Here is a tiny trained network, its code and every weight. The questions are about switching its units off for an input and a class, where a switched-off unit gives its printed mean instead of its output.

import numpy as np


def w(rows, s, z=0):
    codes = np.array(rows[::2]) - 128.0
    scale = np.full(codes.shape[1], s)
    scale[-1] = z or s
    return codes * scale


def norm(h):
    return h / np.sqrt((h * h).mean(-1, keepdims=True) + 1e-5)


def f(y):
    return y / 2 * (1 + np.tanh(0.7978845608 * (y + 0.044715 * y**3)))


def log_softmax(a):
    a = a - a.max(-1, keepdims=True)
    return a - np.log(np.exp(a).sum(-1, keepdims=True))


def net(x, mask):
    res = np.array(x, float).reshape(1, 8) / 4 @ E
    u = 0
    for l in range(2):
        y = f(norm(res) @ A[l][:, :-1].T + A[l][:, -1])
        res = res + np.where(mask[u : u + 12], y, B[l][:, -1]) @ B[l][:, :-1]
        u += 12
    return log_softmax(norm(res)[-1] @ U[:, :-1].T + U[:, -1])


A, B = {}, {}
E = w([
[126,125,128,127,125,129,127,124],'x0',
[126,127,131,126,129,125,127,127],'x1',
[128,128,131,128,126,126,132,127],'x2',
[130,124,127,130,127,126,129,126],'x3',
[123,130,129,127,129,127,128,127],'x4',
[85,233,132,203,38,110,70,155],'x5',
[9,152,36,213,159,173,254,131],'x6',
[89,111,177,133,75,220,115,227],'x7',
],0.0013)
A[0] = w([
[96,158,185,177,93,116,92,177,46],'0.n1',
[117,125,153,174,155,114,107,145,75],'0.n2',
[124,223,144,160,36,58,94,113,156],'0.n3',
[221,80,180,52,137,114,83,130,124],'0.n4',
[100,131,62,176,198,78,220,46,2],'0.n5',
[56,67,47,140,192,183,204,128,65],'0.n6',
[173,164,168,96,72,71,27,114,118],'0.n7',
[170,99,76,122,251,42,127,12,163],'0.n8',
[133,126,201,120,70,165,85,208,116],'0.n9',
[110,127,77,137,166,91,218,66,52],'0.n10',
[92,211,105,217,106,120,182,132,47],'0.n11',
[194,67,193,73,177,144,108,130,127],'0.n12',
],0.0034,0.0021)
B[0] = w([
[181,124,79,67,75,202,143,150,132],'0.n1',
[151,153,75,89,86,160,166,116,115],'0.n2',
[198,174,203,143,183,115,15,158,187],'0.n3',
[3,137,64,140,114,108,157,105,202],'0.n4',
[155,81,6,71,158,207,41,114,179],'0.n5',
[239,110,232,138,161,162,166,131,178],'0.n6',
[204,185,186,167,163,169,230,134,180],'0.n7',
[208,213,137,121,13,169,166,133,254],'0.n8',
[159,63,85,40,143,208,100,157,160],'0.n9',
[164,108,78,98,145,180,44,150,163],'0.n10',
[50,106,88,71,41,79,103,107,162],'0.n11',
[14,117,46,101,97,101,86,134,188],'0.n12',
],0.0022,0.0038)
A[1] = w([
[46,164,158,217,55,102,118,175,89],'1.n1',
[13,69,81,159,160,82,149,128,100],'1.n2',
[135,132,94,89,97,4,206,43,3],'1.n3',
[143,60,253,173,213,124,209,160,21],'1.n4',
[16,13,101,85,177,136,147,155,34],'1.n5',
[179,187,71,61,36,77,60,69,139],'1.n6',
[59,158,41,186,149,63,31,94,12],'1.n7',
[63,108,74,140,63,204,133,182,110],'1.n8',
[99,89,158,77,135,94,72,146,134],'1.n9',
[170,171,55,234,104,48,161,23,17],'1.n10',
[148,189,159,243,217,35,108,83,105],'1.n11',
[84,138,60,156,48,177,156,144,128],'1.n12',
],0.0041,0.0029)
B[1] = w([
[129,100,105,18,97,148,195,97,145],'1.n1',
[214,140,167,71,77,181,53,197,138],'1.n2',
[63,253,221,85,32,104,206,97,147],'1.n3',
[54,135,228,250,180,113,165,197,123],'1.n4',
[46,62,47,135,89,172,95,178,162],'1.n5',
[50,84,155,164,164,97,170,134,255],'1.n6',
[80,46,35,229,186,117,59,122,132],'1.n7',
[133,175,167,167,152,53,147,85,178],'1.n8',
[157,147,60,185,88,147,125,127,137],'1.n9',
[115,69,151,100,122,169,61,213,155],'1.n10',
[180,132,104,213,215,88,93,49,138],'1.n11',
[111,137,173,134,154,52,152,79,173],'1.n12',
],0.0037,0.0041)
U = w([
[9,246,242,7,7,6,251,11,251],'0',
[247,16,2,18,249,249,249,6,142],'1',
[253,254,240,248,244,9,11,11,109],'2',
[9,30,6,250,250,9,9,11,111],'3',
[8,7,12,9,7,241,7,250,77],'4',
[14,10,249,248,246,245,248,249,43],'5',
[249,246,253,7,11,245,8,248,45],'6',
],0.0057,0.0026)

Each question gives the input, the list of numbers given to net, and the class t.
The units are the neurons (one row each of A and B). Each row of codes is followed by its name. A weight is (code - 128) times the scale printed after its matrix; where a second scale follows, it is the last column's (A, B and U).
mask holds one flag per neuron, layer by layer. A switched-off neuron (its flag False) gives its mean, the last column of its row in B, instead of its output. The means were averaged over made-up inputs and are rounded, as every weight is.
A unit's drop is (log p(t) with every unit on - log p(t) with that unit switched off) / (log p(t) with every unit on - log p(t) with every unit switched off).
The circuit of an input: a set's keep is (log p(t) with only the set's units on - log p(t) with every unit switched off) / (log p(t) with every unit on - log p(t) with every unit switched off). Starting from the 12 units with the biggest drops (on a tie, the unit counted first), units are removed one at a time, each time the one whose removal leaves the highest keep (on an exact tie, the one counted first), for as long as the keep stays at least 0.8.
circuit, biggest first: the units of the circuit, biggest drop first
most important unit: the unit with the biggest drop
k most important neurons: the k neurons with the biggest drops, biggest first
top k neurons in layer l: the k neurons of layer l with the biggest drops, biggest first
input [1,3,2,-3,0,8,-1,-5], class 2: top 2 neurons in layer 0	0.n3, 0.n7
input [8,2,3,1,-6,0,-3,2], class 4: circuit, biggest first	0.n8, 1.n2, 0.n4
input [3,-2,2,0,0,2,-2,-4], class 2: most important unit	1.n11
input [-8,-1,-5,-3,3,-3,0,7], class 4: circuit, biggest first	0.n8, 1.n6
input [-3,1,3,-2,-8,3,7,0], class 3: 4 most important neurons	1.n7, 0.n8, 0.n7, 0.n5
input [-6,-1,-7,-7,-3,8,1,-1], class 3: 4 most important neurons	0.n8, 0.n6, 0.n3, 0.n11
input [5,6,4,8,-5,-1,3,0], class 1: circuit, biggest first	0.n5, 0.n6
input [-1,6,0,2,5,-4,5,0], class 1: top 2 neurons in layer 0	0.n5, 0.n10
input [-5,-2,2,-7,0,-2,6,-6], class 1: circuit, biggest first	0.n6, 0.n5
input [-7,6,-3,-6,2,5,-2,0], class 2: 3 most important neurons	0.n3, 0.n8, 1.n11
input [4,5,-8,6,1,2,1,3], class 0: 2 most important neurons	0.n6, 0.n5
input [-4,8,8,2,8,0,-1,2], class 4: 2 most important neurons	0.n8, 0.n9
input [3,-2,0,-2,3,-2,-7,2], class 4: 2 most important neurons	0.n8, 0.n4
input [0,-2,6,-4,8,8,-7,0], class 2: 3 most important neurons	0.n3, 0.n8, 1.n11
input [-2,3,7,-6,-3,7,-8,-2], class 2: circuit, biggest first	1.n11, 0.n8, 0.n7
input [-3,-7,-8,8,-7,-7,-2,-2], class 0: most important neuron	0.n8
input [-3,2,-5,-1,-3,4,-6,0], class 2: 2 most important neurons	0.n8, 0.n7
input [-7,-7,8,6,3,3,7,-1], class 3: top 3 neurons in layer 1	1.n7, 1.n12, 1.n8
input [2,-7,2,-4,-3,4,0,-6], class 2: 2 most important neurons	0.n3, 0.n12
input [1,3,-3,-3,-4,-5,0,5], class 4: top neuron in layer 0	0.n12
input [-3,-7,1,7,-5,-2,4,-1], class 1: 2 most important neurons	0.n5, 0.n6
input [-8,-5,1,-7,-6,-2,-6,4], class 4: 2 most important neurons	0.n8, 1.n5
input [-7,-2,5,-8,-2,-4,8,-1], class 1: top 4 neurons in layer 0	0.n5, 0.n10, 0.n6, 0.n7
